Below is a small trained network, with its code and all its weights. Each question gives an input and a class and asks what happens when units are switched off, that is, made to give their printed mean instead of their output.

import numpy as np


def w(rows, s, z=0):
    codes = np.array(rows[::2]) - 128.0
    scale = np.full(codes.shape[1], s)
    scale[-1] = z or s
    return codes * scale


def f(y):
    return y / 2 * (1 + np.tanh(0.7978845608 * (y + 0.044715 * y**3)))


def log_softmax(a):
    a = a - a.max(-1, keepdims=True)
    return a - np.log(np.exp(a).sum(-1, keepdims=True))


def net(x, mask):
    res = np.array(x, float).reshape(1, 6) / 4 @ E
    y = f(res @ A[0][:, :-1].T + A[0][:, -1])
    res = res + np.where(mask, y, B[0][:, -1]) @ B[0][:, :-1]
    return log_softmax(res[-1] @ U[:, :-1].T + U[:, -1])


A, B = {}, {}
E = w([
[43,162,118,165,1,199],'x0',
[162,70,90,91,171,106],'x1',
[185,201,26,87,124,130],'x2',
[71,90,32,218,212,70],'x3',
[137,92,177,51,225,165],'x4',
[185,114,65,214,174,213],'x5',
],0.0072)
A[0] = w([
[81,203,111,109,149,140,65],'neuron 1',
[109,135,143,4,79,158,253],'neuron 2',
[66,143,148,144,130,163,179],'neuron 3',
[36,161,129,113,139,37,236],'neuron 4',
[141,182,125,75,176,149,171],'neuron 5',
[105,113,157,114,74,112,55],'neuron 6',
],0.023,0.0044)
B[0] = w([
[187,142,128,182,62,115,154],'neuron 1',
[10,210,65,144,119,63,254],'neuron 2',
[78,85,97,103,90,151,189],'neuron 3',
[123,249,159,136,192,66,223],'neuron 4',
[231,191,213,101,147,111,206],'neuron 5',
[128,74,184,159,122,195,177],'neuron 6',
],0.015,0.016)
U = w([
[128,95,87,191,38,187,88],'0',
[207,72,172,57,185,140,35],'1',
[127,131,108,110,88,106,2],'2',
[202,138,112,36,109,103,46],'3',
[128,174,184,99,167,80,29],'4',
[149,254,60,146,123,93,231],'5',
[22,108,68,162,181,124,210],'6',
],0.0099,0.0073)

Each question gives the input, the list of numbers given to net, and the class t.
The units are the neurons (one row each of A and B). Each row of codes is followed by its name. A weight is (code - 128) times the scale printed after its matrix; where a second scale follows, it is the last column's (A, B and U).
mask holds one flag per neuron, in row order. A switched-off neuron (its flag False) gives its mean, the last column of its row in B, instead of its output. The means were averaged over made-up inputs and are rounded, as every weight is.
A unit's drop is (log p(t) with every unit on - log p(t) with that unit switched off) / (log p(t) with every unit on - log p(t) with every unit switched off).
The circuit of an input: a set's keep is (log p(t) with only the set's units on - log p(t) with every unit switched off) / (log p(t) with every unit on - log p(t) with every unit switched off). Starting from all 6 units, units are removed one at a time, each time the one whose removal leaves the highest keep (on an exact tie, the one counted first), for as long as the keep stays at least 0.8.
circuit, biggest first: the units of the circuit, biggest drop first
top k neurons: the k neurons with the biggest drops, biggest first
drop when u is switched off: that unit's drop, to one decimal
input [-8,-7,2,-4,-1,2], class 3: circuit, biggest first : neuron 2; neuron 4
input [4,1,-7,-6,-5,1], class 0: top 2 neurons : neuron 4; neuron 6
input [4,5,-1,-8,-5,-5], class 6: circuit, biggest first : neuron 6; neuron 5
input [-8,-6,2,-6,7,6], class 4: top neuron : neuron 5
input [-3,-1,1,5,-3,6], class 6: top 3 neurons : neuron 5; neuron 4; neuron 1
input [8,-1,3,-6,-5,1], class 6: top 2 neurons : neuron 2; neuron 5
input [2,8,-3,3,-1,-5], class 4: top 3 neurons : neuron 2; neuron 1; neuron 4
input [7,-6,-6,0,-4,-8], class 6: top 2 neurons : neuron 6; neuron 3
input [3,-1,-6,-6,-3,-8], class 6: circuit, biggest first : neuron 6; neuron 2
input [-5,-7,-5,3,-6,-7], class 4: top 4 neurons : neuron 2; neuron 6; neuron 4; neuron 1
input [-5,4,5,4,0,-3], class 4: top 3 neurons : neuron 2; neuron 5; neuron 1
input [-8,2,1,-8,-3,7], class 3: top 2 neurons : neuron 2; neuron 6
input [3,7,5,4,-6,4], class 6: top 2 neurons : neuron 5; neuron 4
input [8,2,-6,-5,-3,4], class 0: circuit, biggest first : neuron 4
input [2,-6,3,2,-7,6], class 0: top 3 neurons : neuron 4; neuron 2; neuron 5
input [6,-7,4,8,-1,7], class 0: drop when neuron 4 is switched off : 0.1
input [-1,8,5,3,-1,6], class 3: drop when neuron 2 is switched off : 0.7
input [3,-6,-3,-7,2,2], class 6: drop when neuron 2 is switched off : 0.2
input [5,2,-7,-4,3,2], class 6: drop when neuron 4 is switched off : 0.0
